(in the rows, 128 means zero)
Each row is followed by its class; each block has classes of its own.
 85  83 122  74 121 114  88  93 129 215 115 102 128 165  95 174 131 159 173 148 169 145 101 188 102 119  94 177 165 144 104 150
(4)
109  67  95 115 144  95 117 119 131 201 100 122 144 160  81 127 131 162 160 122 154 119 114 201 115  83 101 196 170 129 134 135
(169)
134 136 111 160 141 149 124 123 134  76 137 105 119 133 161 151 129 130 100 113 142 111  68 141 144  78  83 121 126 111 128 131
(106)
119  76  98 110 142  97 106 101 122 192 100 120 135 173  96 126 124 163 174 121 152 123 104 201 121  76  91 193 174 132 140 125
(108)
144  67 118 101 141 101 108  96  84 105 109 152 162 140 113  87 128 101 202  74 118  99 125 187 162 105 110 169 123 156  76 169
(117)
124  72  97 112 137  96 122 110 112 197 101 122 136 168  94 123 132 150 164 118 137 125 115 197 108  82  97 185 165 136 138 126
(106)
124 132 112 171 144 137 105 116 126 104 139  98 129 141 177 169 137 152  93 133 155 111  54 143 152  77  85 131 133 110 138 116
(164)
110 123 126 132 154 155 104  92 125  76 160  69 102 157 197 182 120 137 123 152 133 111  54 137 147 102  76 128 146 104 124 130
(207)
121  68  99 123 140  91 110  98 117 201  98 121 136 171 106 124 139 158 165 123 151 118 102 202 125  78  98 199 170 133 144 118
(198)
137  62 114 111 136  89 106  96  81 137 125 151 157 142 105  91 126 125 193  79 125 108 104 198 163  95 110 173 127 145  84 148
(117)
112  34 128 143  92 114 100 112 124 232 130  82 132  66 146 157 105  95  93  79 177  83 134  93  36 117 195 167 138 139 105 146
(169)
114 112 122 147 153 134 102 111 146  98 120  79 135 167 173 172 151 146 108 109 160 122  58 123 161  84  86 152 132 110 127 118
(66)
182  49 136 136  80 122  77 129  95 163 124 112 114 193 125 172 121 116 192 166 153  80 155 173 128 122 167 143 135 188  98 181
(66)
112 109 109 160 151 126 112 119 145 118 117  95 138 172 162 154 165 152  79 119 173 118  55 121 165  74  95 146 141 107 144  97
(164)
128 139 118 160 144 152 118 123 133  87 141 105 125 120 171 149 132 150  97 118 142 113  45 148 153  78  79 130 129 112 136 129
(208)
105  40 133 148  94 109  92  98 113 232 122  77 133  71 164 163  98 104  84  87 181  83 133  96  39 112 192 175 129 139 112 142
(81)
 84  89 121  91 122 115  79  94 122 209 111  89 128 168  93 172 118 158 182 142 154 147 106 198  88 120  83 176 166 148 101 156
(213)
195  47 123 174  67  93  96 145  80 171 134 156 141 165 103 147 121  90 137 133 139  78 178 168 121 118 198 146 100 183 108 169
(106)
176  58 151 161  73 112  48 119 109 193 120 127 117 217 145 191 133 132 181 180 161  79 169 154 127 118 199 183 153 197 129 183
(66)
131  44 119 106 131  92  94 105 103 168 109 142 178 140 105 116 121 123 183  88 136 104 121 186 147 101 126 187 125 164  83 165
(170)
104  69  96  88 132  85 108 123 113 211 118 125 128 159  86 141 127 158 169 162 130 111 122 199  97  93 108 169 145 125  89 133
(4)
186  54 123 185  76  92  87 138  89 156 134 159 144 162 112 145 122  98 143 135 139  73 175 172 120 119 198 153 102 175 118 179
(117)
115 114 114 159 151 118 101 105 137 111 131  82 139 163 172 156 144 158  86 121 147 134  49 123 155  78  86 144 132 107 135 103
(164)
121  28 132 142  92 111  98 109 111 228 124  88 148  63 155 149 113  91  90  67 179  81 126  94  48 118 197 171 125 141  93 138
(169)
115  36 135 148  89 114  89 109 110 242 140  80 131  67 156 171  92 103  96 102 167  78 117 106  41 119 195 168 135 143 108 150
(208)
181  35 139 163 100 114 101 127 102 166 127 120 128 182 115 165  84 135 193 160 150  88 141 165 126 105 176 150 144 183 145 202
(213)
122 121 118 153 152 133 100 100 129  89 127  80 141 174 190 150 154 147  95 103 159 135  42 122 161  70  76 143 130 111 141  91
(213)
165  65 152 159  61 110  38 116 108 185 132 123 111 223 143 178 120 134 182 196 148  95 143 165 125 111 184 179 153 196 134 187
(208)
 71  77 117  90 123 108  87 100 123 218 109  95 120 163  82 174 129 156 173 156 162 139 104 196 100 122  92 179 173 142 100 157
(164)
171  46 141 170  94 106  90 115  98 175 135 119 128 182 126 167  83 139 175 161 164  89 139 169 132 108 178 164 142 175 146 194
(81)
132  70 139 126 100 138 114 113  96 210 169 108  97  52 150 107 107 118 101  85 136  85 148  98  46 138 200 135 145 123 119 117
(81)
111 127 129 128 155 157  99  89 126  73 168  80 112 157 210 184 115 125 129 155 128 112  46 131 146 102  81 127 141 111 110 142
(4)
 95  49  93  98 127  84 112 141 130 213 115 120 116 149  73 134 135 149 172 155 122 103 128 198 108  96 111 164 140 133  87 152
(169)
182  49 132 143  81 117  88 124  96 159 116 124 113 196 116 153 134 114 177 172 156  89 155 176 126 122 163 140 131 184 113 172
(198)
125  51 132 144  99 133  92 117 112 183 125 112 140  87 143 158 134  98  83  85 185  61 131 118  71 117 185 182 136 126 109 131
(207)
178  57 146 169  70 102  33 110 113 198 137 128 113 222 148 191 126 138 170 192 159  88 157 152 121 112 196 176 146 196 131 181
(108)
 94  65  99 106 124  86 102 125 117 203 121 122 114 164  87 134 117 156 186 156 121 108 119 202  97  92 102 169 142 135  91 153
(81)
122 135 123 163 149 137  93  90 144 104 150  79 125 133 181 162 108 149  85 139 170 122  73 136 151  84 113 127 120 115 120 139
(170)
 88  86 119  97 122 113  79  90 135 204 107  95 116 161  89 174 139 168 170 148 158 148 101 195  91 117  78 188 175 144 107 150
(198)
135  26 124 114  93 117  77 129 115 216  93  88 125  80 128 162 133  87 117 104 195  54 176  92  39 117 196 164 134 144 100 146
(108)
121  49 137 131 106 133  86 109 105 180 123 109 148  96 167 166 132  89 101  81 182  65 119 106  69 110 178 182 138 130 101 144
(4)
106 126 127 151 151 154  92  94 123  72 171  81 108 161 207 182 121 137 121 154 137 108  51 131 147  98  81 134 144 112 127 129
(81)
118 119 117 170 152 125  92  91 132 125 156  73 110 142 169 173 115 156  77 153 176 116  70 137 157  85 120 126 128 113 119 138
(164)
130  51 133 144 104 140  91 117 107 167 116 109 140 101 149 156 138  86 100  73 180  65 126 105  62 108 172 175 143 136  94 145
(106)
179  69 133 124  85 136  87 124 100 142 119 118 126 194 134 148 114  98 197 162 141  91 160 178 120 130 150 130 138 192 107 188
(170)
124  42 130 151  98 111  92 107 112 223 132  75 131  61 159 179  98  94  93  84 175  73 141  96  48 117 200 169 126 136 108 143
(66)
133  39 130 108  79 121  77 118 107 213  89  82 128 102 152 154 147  79 115 104 191  64 167 106  39 124 190 167 124 144 107 130
(207)
101  69  93  86 130  82 112 121 123 218 110 125 125 172  83 130 127 159 177 164 130 120 117 203 102  87 106 171 146 126 104 129
(4)
183  51 128 141  83 119  83 133 108 163 113 119 115 207 119 157 128 114 186 157 163  86 142 174 129 114 155 138 133 183 108 183
(108)
166  57 152 161  73 107  36 112  97 184 127 124 124 223 156 190 128 124 176 185 154  84 162 152 127 114 190 181 150 198 131 178
(213)
110 116 131 136 147 153  93  90 131  84 159  74 112 156 197 187 121 131 121 154 146 106  51 136 159 107  89 140 143 109 125 130
(207)
127 109 123 148 150 149  89  89 125  82 178  73 101 141 188 181  99 139 120 153 139 106  51 135 151  93  92 122 143 111 121 131
(108)
133  34 122 119  90 122  81 133 112 204  98  91 124  84 134 160 138  80 114  95 190  52 166  92  38 115 186 160 134 138  96 139
(108)
102  64  97 105 121  86 107 138 125 218 115 116 106 155  72 147 123 162 182 161 120 104 130 201  96  91 113 171 150 130  91 141
(66)
134  20 130 116  89 123  78 133 100 204  97  86 130  88 137 156 151  84 115 103 199  58 152  98  45 115 193 169 130 149 105 143
(208)
152  64 127 102 126  96 104  98  72 140 121 149 165 153 115 101 118 100 202  83 106 116 122 189 147 117 119 174 120 161  81 162
(106)
139  53 116 114 132  83  98 109  92 160 112 144 168 139  96 115 125 129 185  77 144 103 114 188 165  89 126 194 121 147  90 142
(66)
110 116 106 156 156 121 115 114 133 108 128  94 134 160 159 148 150 149  88 116 153 126  62 130 156  77  88 141 134 102 145 102
(164)
134  49 123 162 104 127  86 115 107 190 127 114 150  92 146 143 137 109  76  74 187  67 114 110  70  97 184 180 145 133 111 120
(164)
144  78 136 113 106 132 127 113  96 212 164 116 103  55 157 103 115 104  95  87 133  90 156  99  55 140 210 124 129 120 117 120
(4)
 89  68 118  88 118 109  84 100 142 221 118  93 113 158  69 174 118 174 173 146 162 145 100 194 107 118  91 176 173 147 101 159
(108)
118 127 119 159 144 146 112 107 132  76 140  92 121 115 174 157 120 134 107 119 142 105  60 143 151  87  85 126 129 105 127 137
(117)
 92  70 120  88 122 108  77  92 131 221 122  91 128 165  77 180 116 168 174 145 168 148  98 190 101 128  92 173 167 146  95 152
(108)
139  76 136 134 106 132 117 110  96 202 166 110  98  48 149 103 113 112  93  86 130  85 160  92  52 142 211 119 136 115 124 118
(117)
176  57 138 123  80 126  90 128  99 152 122 125 119 196 136 157 123 104 193 161 138  93 139 178 120 122 154 139 126 185 102 198
(4)
142  42 127 116  98 122  81 138 107 185  77  84 133  79 143 161 152  77 116  98 195  48 187  89  49 116 195 163 115 138  97 140
(66)
147  59 118 110 134  92  95 102  93 142 106 148 170 157 106 105 123 123 193  71 137 107 107 185 162  90 109 187 131 151  91 151
(108)
139  71 137 136 100 139 115 103 103 199 167 113  93  49 153  97 106 105  96  91 133  81 156  96  50 136 220 125 140 121 132 120
(117)
122 115 109 160 153 124 107 114 154  99 131  89 130 153 158 156 144 162  84 113 160 130  46 126 162  68  81 143 128 100 141 104
(108)
119 128 124 167 145 134  98  92 137 114 151  75 120 134 184 164 116 152  77 131 171 126  63 137 147  81 110 134 126 112 121 131
(170)
176  62 154 173  72 110  43 116  99 186 133 125 114 217 157 200 127 132 185 175 156  78 155 156 126 113 192 185 154 192 122 189
(66)
124 110 122 168 138 128  97  91 138 148 150  71 105 152 170 173 117 149  70 143 188 115  71 137 168  84 130 127 130 115 130 128
(106)
115  31 134 137  94 111  96 114 107 236 130  84 136  58 155 162 111  83  88  95 176  72 134  92  46 131 208 163 118 145  94 150
(208)

Next block, with new classes.
110 129 124 118 125  91 112 116 124 110 134 139 138 115 137 135 127 125 131 116 143 119 120 146 133 102 124 135 140 150 123 132
(52)
110 139 101 132 142 135 126 112 104 121  95 183 113 159 148 137 144 154 134 125 142 132 124 121 141 120  78 118 155 116 124 118
(146)
152 138 109 141 149 102 183 145 138 171 125 104 102 105 120 152 173 106 141 205 133 167  92 137 101 124 124 143 120 141 170 154
(68)
112 129 125 141 127 129 104 143 116 113 127 151 117 109 124 142 129 117 117 127 152 119 128 137 135 123 115 128 136 119 115 134
(173)
129 128 115 132 119 138 112 141 135 116 135 132 124 122 125 135 114 137 121 124 158 121 124 135 141 124 125 124 156 125 111 127
(68)
115 121 126 138 128 139 132 100 132 120 123 152 121 122 121 129 130 132  94 103 138 158 116 113 130 116  95 125 113 138 119 147
(64)
 81 140 154  68 155 171 122  91 111  97 150 170  57 142  95 152  72 147  68  87 119  81  99 132 179  72 156  78 146  98 124 103
(124)
110 146  97 124 135 120 165 106 151 132 156 105  86 130 145 121 108 120 122 110 128 114 144 156 161 109 151 142 127 165 138 118
(68)
124 138 126 128 134 130 128 137 133 138 129 113 122 124 126 124 127 128 132 137 134 117 127 136 127 122 130 136 141 132 137 135
(203)
119 125 124 145 126 126 136  84 112 129 114 139 123 130 120 119 146 132 126 107 144 147 117 117 111 120 106 128 120 131 125 139
(89)
128 126 148 138 114 133 116 142 135 130 140 122 105 121 138 134 133 123 118 129 133 116 147 131 126 137 134 129 126 136 128 132
(52)
141 131 126 121 129 137 102 178 107 115 110 123 119 126 115 117 124 143 136 131 154 119 106 128 116 120 125 122 160 101 137 129
(203)
129 123 127 119 137 134 108 122 130 126 140 135 117 122 119 118 128 137 116 119 141 109 113 122 140 108 141 133 148 133 134 124
(69)
121 114 127 108 138 153  85 193 120 110 111 197 231  91 104 107  54  95 164 115 139 108 104 132 115 111 148 146 142  98 151 107
(64)
 98 129 143 141 117 135 115 103 120 121 107 164 126 137 127 123 159 135 110 108 133 130 117 129 118 141  98 131 112 130 117 129
(173)
 46 165 120 141 116 166 108  42 123 105 118 144 132 132 144 134 124 110  85 107 112 110 113 138 107 106 116 124 132 120 124 138
(104)
120 137 116 128 110 144 119 142 139 124 119 117 123 130 130 122 120 118 132 137 125 119 127 139 125 147 133 134 148 114 119 129
(91)
125 129 125  91 154 131 131 103 111 138 154 129 136 107 130 165 122 152 115 149 140 106 141 148 140 115 115 125 121 131 101 117
(104)
126 137 121 141 123 158 127 161 140 120 106  91 158 120 139 124 116 125 119 142 125 146 130 129 110 137 120 139 120 110 140 128
(52)
 90 143 147 143 138 139 111 119 120 134 145 106 102 123 122 141 133 143 127 131 148 141 112 139 133 116 126 123 150 142 108 142
(203)
111 121 131 135 126 140 122 105 112 121 111 153 125 136 105 135 122 142 112 102 142 124 118 120 131 130 106 132 118 113 122 124
(124)
101 131 184 149 107 167  44 117 114 130 139 131 198 134 143 112 130 175 118 115 107  80 112 167  90 170  97 130 154 108  64 123
(173)
114 115 136 149 124 118 122 141 131 125 125 155  95 120 123 118 143 119 140 109 124 138 127 110 128 147 117 136 101 140 125 136
(64)
115 129 133 114 125 120 125 112 143 128 132 158 114 131 125 117 128 114 136 111 125 128 106 108 132 124 132 124 123 146 131 133
(104)
 98 136 132 144 114 144 160 120 150 117  90 189  82 122 104  97 178  75 145 141 135 156 164  90 157 140 158 105  97 129 165 128
(203)
185  97 177 160  79 121 127 211  29  79 143  78 121 149 135  86 153 108 132  75 117 142 143 107 181 180 148 131  98 146 169 139
(2)
103 103  92 116 140 148 144  91  84  99 124 206 121 124 126  96 142 100 152 101 144 117 143  70 169 104 130 104 118 158 122 115
(146)
132 145  76 159 151 131 159  65  90 129 140  80 124 180 120  65  43 175 165  14 146 165 145 114 178  81 128 132 141 136 117 113
(60)
122 128 118 136 131 118 119 134 126 129 123 127 114 124 128 131 125 131 134 131 141 130 123 136 134 120 128 137 148 128 117 134
(69)
131 112 148 114  63  96 108 170 159 100  81 100 150 120 100 135 130 125 102 135 152 129 100 159  99 124 152 145 126 135 108 154
(173)
127 120 133 136 127 132 128 128 120 127 123 152 119 133 123 133 119 128 121 133 129 131 127 127 125 113 127 119 138 131 126 136
(64)
114 155  91 135 122 138 137 116 114 118 139  87 151 124 146 122 106 145 122 135 138 119 104 179 128  89 123 148 149 151 142 140
(68)
108 120 111 125 130 131 101 170  78 114 102 130 116 121 112  94 145 145 166 138 159 111 147 127 120  77 155 128 138 134 129 127
(2)
115 133 117 123 144 135 110 150 132 143 115 122 125 114 118 156 136 131 128 158 156 124 128 119 125 118 114 147 131 121 127 144
(104)
122 130 141 146 114 136  96 127 120 108 147 162 132 115 134 119 159 132 140 143 140 119 110 139 147 136 133 115 166 145 127 125
(146)
133 138 134 124 125 136 130 129 127 145 134 128 140 120 126 120 121 121 128 125 138 124 139 137 133 126 130 129 125 119 136 142
(68)
120 129 129 125 131 118 127 121 125 120 123 139 121 133 131 136 124 136 126 121 130 130 115 130 136 116 127 121 141 129 125 124
(146)
110 136 122 117 138 135 139 153 140 130 128  90 130 127 129 141 106 124 133 137 133 150 120 145 140 135 134 138 133 128 121 123
(124)
113 122 136 146 126 124 131  95 110 120 133 125 121 123 129 115 130 138 112  96 127 158 120 126 113 113 112 124 106 144 116 142
(64)
123 133 121 138 120 138 123 131 124 131 117 110 118 132 110 117 127 137 132 128 127 124 120 132 115 132 135 134 141 113 121 125
(2)
117 131 124 130 129 139 136 114 123 123 133 140 119 133 128 128 122 130 119 120 140 130 125 128 140 114 130 117 136 135 125 125
(68)
125 134 136 138 113 141 121 123 129 122 126 120 124 127 121 110 124 132 133 114 129 122 134 129 134 141 131 127 126 119 125 129
(52)
118 135 112 144 145 130 126 117 151 139 160 136 112 105 148 156 145 136 119 154 126 127 131 147 131 139 107 134 141 141 111 121
(60)
130 130 114 143 119 152 115 125 132 136 112 107 151 122 113 108 137 124 137 146 124 100 141 113 132 140 139 151 127 112 137 139
(69)
125 128 151 122 154 136 111 149 137 124 145 134 112 130 143 142 145 127 116 137 117 120 125 108 151 131 123 116 140 128 143 123
(89)
112 132 131 143 132 122 121 115 131 127 107 134 134 128 123 132 148 131 116 124 138 135 131 123 133 127 105 139 126 123 132 139
(52)
121 129 127 126 124 149 117 139 141 125 123 118 142 127 123 119 121 119 137 136 128 129 121 108 133 139 135 129 130 129 120 134
(104)
127 125 144 133  87 173 109 184 163 112 154  59 147 119 132 122 102 103 115 152 120  97  96 154 134 159 180 154 167 160 131 129
(52)
123 133 127 119 134 118 117 128 135 133 145 128 124 134 146 134 127 135 139 116 123 130 128 122 130 137 122 129 130 131 119 120
(60)
114 130 121 149 123  77  95 172 149  97 125 120 126 123 161 121 123 141 122 135  97 111  99 165 119  84 119 142 156 164 137 149
(91)
 98 146 130 153 133 126  82 131 163 141 104 102 172 133 117  77 116 143 152  97 114 120 140 101 150 103 124 162 113 123 142 169
(69)
130  97 129 144 135 106 118 191 135 102 105 134 123 129 103 105 129 146 193 131 124 153 128  87 148 141 147 123 104 137 112 109
(64)
131 125 120 142 121 120 118 120 112 130 129 137 120 135 133 143 141 143 118 129 141 124 124 125 105 112 108 142 131 142 138 126
(2)
109 144 147 148 137 111 125 138 142 136 137 117  96 111 141 129 147 116 143 125 111 132 152 123 129 130 131 138  85 129 159 138
(89)
113 131 136 140 125 145 116 100 133 120 114 141 148 139 123 114 137 140 102 104 137 127 126 122 128 129 110 131 136 129 130 124
(203)
 93 154 158 155 130 180 149  23 145 177  91 168 117 161  64 126 118 123 110 126 147 162 151  78 135  67 163 114 110 105 170 152
(69)
122 128 112 164 173 148 117 136 108 112 125  95 189 121 128 119 126 101 130 143 105 119 129  78 136 115 145 147 122 119 183 112
(104)
120 137 102 116 135 128 135 118 142 127 137 108 118 130 135 131 128 143 127 130 138 118 114 139 135 129 123 134 141 135 116 117
(68)
116 135 126 127 133 123 123 129 134 118 114 133 133 133 136 127 132 130 115 115 125 134 119 125 133 126 113 137 121 132 139 129
(104)
130 129 114 140 145 118 118 125 127 127 124 131 121 122 132 120 158 148 132 119 154 131 144 110 125 124 104 141 115 135 146 116
(203)
123 115 123 185 112  88 124 155 147 110  84 149 144 118 155 160 185  88  98 162  95 134 159 132 121 181  91 139 133 108 114 148
(60)
104  96 148 139  95 149 113  81 116 147 138 196 107 110 112 110 187 124 151 151 141 107 107 109  66 145 128 122 103 170 100 130
(124)
130 140 113 135 117 152 137 132 105 133 116 126 142 125 132 120 109 110 152 148 125 130 129 134 108 136 132 124 132 109 129 133
(104)
117 125 122 137 119 131 123 107 111 117 125 118 105 129 121 125 136 133 104 103 138 127 126 124 132 125 115 134 125 129 119 140
(91)
112 136 129 117 133 148 123 125 125 128 128 147 142 121 121 114 133 131 144 131 146 142 115 127 134 129 129 114 135 122 117 123
(68)
130 139 117 137 142 119 118 127 152 139 133 118 127 121 133 135 144 145 120 139 150 129 138 134 128 118 120 138 138 128 138 126
(68)
115 129 136 119 123 122 130 137 147 125 126 130 109 134 127 129 131 125 111 126 133 140 103 146 134 126 130 129 147 142 129 132
(124)
132 129 120 169  97 133 111 158 117 109 130 154 124 124 162 110 143 127 162 139 135 159 101 123  83 137 108 113 130 145 133 130
(68)
107 119 111 148 127 120 105 115 158 110 145 107 127 112 138 132 137 135 110 110 139 111 119 133 139 139 126 152 148 158 103 118
(146)
106 117 126 124 126 127 136  85 115 124 127 149 129 123 122 137 122 141 105 103 132 125 140 130 129 107 108 135  96 146 110 130
(91)
121 124 116 129 138 146 110 134 138 125 129 153 142 108 124 135 126 130 142 140 141 121 111 114 124 132 103 129 137 120 116 129
(89)
109 140 125 146 125 124 117 130 131 124 126 131 112 131 128 135 125 137 120 123 136 110 132 149 144 120 125 133 144 125 125 134
(68)
109 132 108 157 142 210 120 123  64 129 139 228 173 142 136 104 117 117 199 161 155 148 143 106 172 114 120  87 185 138 119 116
(60)
122 131 129 130 141 120 120 131 118 130 132 112 122 117 125 136 125 140 142 124 142 129 137 125 131 110 123 132 118 125 129 134
(89)
116 138 111 131 129 136 122 130 133 117 124 115 134 122 128 140 109 135 108 135 126 115 127 147 136  99 134 131 147 120 127 135
(60)
 97 132 153 120 138 126  96 146 136 126 108 164 122 118 135 102 163 126 106  98 119 150 125 130 129 150  88 110 142 102  88 145
(2)
117 124 114 143 129 123 120 120 148 117 141 111 118 113 122 139 136 128 113 132 147 137 113 134 139 135 119 136 146 142 111 131
(124)
114 122 143 136 138 139 117 130 137 123 155 133  99 123 127 131 134 125 121 117 126 138 112 111 143 141 129 124 129 145 124 127
(64)
